Here is a tiny trained network, its code and every weight. The questions are about switching its units off for an input and a target symbol, where a switched-off unit gives its printed mean instead of its output.

import numpy as np


def w(rows, s, z=0):
    codes = np.array(rows[::2]) - 128.0
    scale = np.full(codes.shape[1], s)
    scale[-1] = z or s
    return codes * scale


def norm(h):
    return h / np.sqrt((h * h).mean(-1, keepdims=True) + 1e-5)


def f(y):
    return np.maximum(y, 0)


def softmax(a):
    e = np.exp(a - a.max(-1, keepdims=True))
    return e / e.sum(-1, keepdims=True)


def log_softmax(a):
    a = a - a.max(-1, keepdims=True)
    return a - np.log(np.exp(a).sum(-1, keepdims=True))


def net(x, mask):
    ids = ['ΞΠΦαβζηθτψω'.index(c) for c in x.split()]
    T = len(ids)
    res = E[ids] + P[:T]
    r = norm(res)
    for j in range(2):
        rows = slice(3 * j, 3 * j + 3)
        q, k, v = (r @ M[0][rows].T for M in (Q, K, V))
        z = softmax(np.where(np.tri(T) > 0, q @ k.T / 3**0.5, -1e9)) @ v
        o = O[0][rows]
        res = res + np.where(mask[j], z, o[:, -1]) @ o[:, :-1]
    y = f(norm(res) @ A[0][:, :-1].T + A[0][:, -1])
    res = res + np.where(mask[2:14], y, B[0][:, -1]) @ B[0][:, :-1]
    return log_softmax(norm(res)[-1] @ U[:, :-1].T + U[:, -1])


Q, K, V, O, A, B = {}, {}, {}, {}, {}, {}
E = w([
[188,144,154,132],'Ξ',
[182,102,195,134],'Π',
[188,128,169,138],'Φ',
[171,24,70,166],'α',
[234,77,65,254],'β',
[200,127,179,154],'ζ',
[211,216,189,184],'η',
[179,132,163,149],'θ',
[166,133,127,53],'τ',
[151,202,197,153],'ψ',
[136,203,184,129],'ω',
],0.015)
P = w([
[49,166,37,124],'0',
[247,153,103,127],'1',
[250,130,113,115],'2',
[246,143,123,105],'3',
[229,130,129,102],'4',
[216,120,133,96],'5',
[200,114,138,97],'6',
[184,112,146,95],'7',
[169,104,150,96],'8',
[156,96,160,95],'9',
[138,86,170,94],'10',
[110,71,171,83],'11',
[90,60,183,87],'12',
[85,61,189,114],'13',
],0.011)
Q[0] = w([
[90,203,181,147],'h0',
[139,57,103,98],'h0',
[136,172,142,73],'h0',
[88,149,64,200],'h1',
[201,159,192,42],'h1',
[96,251,160,151],'h1',
],0.016)
K[0] = w([
[26,152,7,150],'h0',
[155,71,203,117],'h0',
[91,180,179,133],'h0',
[130,144,65,222],'h1',
[123,138,246,85],'h1',
[252,125,143,168],'h1',
],0.013)
V[0] = w([
[90,162,190,154],'h0',
[153,62,142,187],'h0',
[94,82,135,86],'h0',
[127,183,248,174],'h1',
[182,24,129,177],'h1',
[136,144,104,233],'h1',
],0.014)
O[0] = w([
[199,2,63,123,61],'h0',
[191,192,95,225,134],'h0',
[181,178,121,7,17],'h0',
[112,7,151,136,205],'h1',
[65,159,202,137,125],'h1',
[30,40,173,68,3],'h1',
],0.009,0.0054)
A[0] = w([
[156,131,7,143,15],'n0',
[52,179,132,106,254],'n1',
[86,193,176,48,206],'n2',
[116,94,237,19,140],'n3',
[121,135,165,83,173],'n4',
[150,54,113,156,91],'n5',
[187,181,87,85,135],'n6',
[124,133,43,103,161],'n7',
[70,102,134,227,165],'n8',
[139,184,155,171,111],'n9',
[190,129,142,93,48],'n10',
[58,91,150,195,140],'n11',
],0.015,0.004)
B[0] = w([
[2,88,206,162,179],'n0',
[209,166,69,135,159],'n1',
[174,160,132,146,174],'n2',
[92,115,82,238,201],'n3',
[155,130,121,205,153],'n4',
[160,161,155,112,216],'n5',
[131,102,157,131,236],'n6',
[109,116,124,165,162],'n7',
[78,131,178,30,231],'n8',
[68,157,121,93,254],'n9',
[208,158,118,82,180],'n10',
[126,147,137,45,205],'n11',
],0.013,0.007)
U = w([
[105,158,42,234,183],'Ξ',
[124,54,55,157,253],'Π',
[80,153,94,46,70],'Φ',
[45,137,133,183,68],'α',
[33,128,139,136,62],'β',
[95,116,123,65,68],'ζ',
[118,96,114,108,140],'η',
[48,187,100,55,63],'θ',
[166,252,95,130,170],'τ',
[148,106,145,126,165],'ψ',
[222,66,113,93,108],'ω',
],0.016,0.0035)

Each question gives the input, a string of symbols that net reads in full, and the target symbol t.
The units are the heads (3 rows each of Q, K, V and O) and the neurons (one row each of A and B). Each row of codes is followed by its name. A weight is (code - 128) times the scale printed after its matrix; where a second scale follows, it is the last column's (O, A, B and U).
mask holds one flag per unit, heads first, then neurons. A switched-off unit (its flag False) gives its mean, the last column of its rows in O or B, instead of its output. The means were averaged over made-up inputs and are rounded, as every weight is.
A unit's drop is (log p(t) with every unit on - log p(t) with that unit switched off) / (log p(t) with every unit on - log p(t) with every unit switched off).
The circuit of an input: a set's keep is (log p(t) with only the set's units on - log p(t) with every unit switched off) / (log p(t) with every unit on - log p(t) with every unit switched off). Starting from the 12 units with the biggest drops (on a tie, the unit counted first), units are removed one at a time, each time the one whose removal leaves the highest keep (on an exact tie, the one counted first), for as long as the keep stays at least 0.8.
units of the circuit, in order: the units of the circuit, biggest drop first
most important unit: the unit with the biggest drop
heads that matter: for each layer, one digit per head in row order, 1 if its drop is at least 0.15 and else 0, layers parted by /
input Ξ τ θ η ζ β ψ, target α: units of the circuit, in order => (n3 h1)
input Φ Π ζ Ξ τ τ, target τ: heads that matter => 01
input ω Π η, target Π: units of the circuit, in order => (h0 h1 n3)
input Π Π τ ψ Ξ ω, target ω: units of the circuit, in order => (h0)
input ω Φ Π η ω Ξ Ξ, target ω: units of the circuit, in order => (h1 n0)
input Φ ω Ξ β Φ β ψ β, target β: units of the circuit, in order => (n0 h1)
input Φ Π η, target β: heads that matter => 01
input ω Φ ζ η ω ω α τ Π τ α τ ψ, target Π: heads that matter => 10
input τ ω Ξ β Ξ θ α ζ β Φ α, target Ξ: units of the circuit, in order => (h1 n0)
input τ ζ Ξ ω Φ Φ τ ω Φ η, target Ξ: heads that matter => 10
input Φ η Ξ θ Ξ Φ Φ τ ζ, target τ: heads that matter => 01
input Φ τ θ θ ω Π τ Φ η ω Π, target ω: heads that matter => 11
input Φ ζ ω η ω τ, target ω: heads that matter => 00
input Φ τ β ω τ θ η Π τ θ Π τ Ξ, target τ: most important unit => h1
input τ η Ξ ψ Φ Π Φ θ τ τ Φ, target τ: heads that matter => 01
input Ξ θ Φ β, target α: units of the circuit, in order => (n0 h1)
input η ψ τ η Φ θ τ Π, target τ: heads that matter => 00
input Φ Φ θ Π Ξ Ξ Φ β Π θ, target θ: heads that matter => 11
input β ψ Ξ ψ θ β η θ ψ α Φ Π ω Φ, target ω: units of the circuit, in order => (h1 n0)
input ω η Φ ζ β, target Π: units of the circuit, in order => (h1)
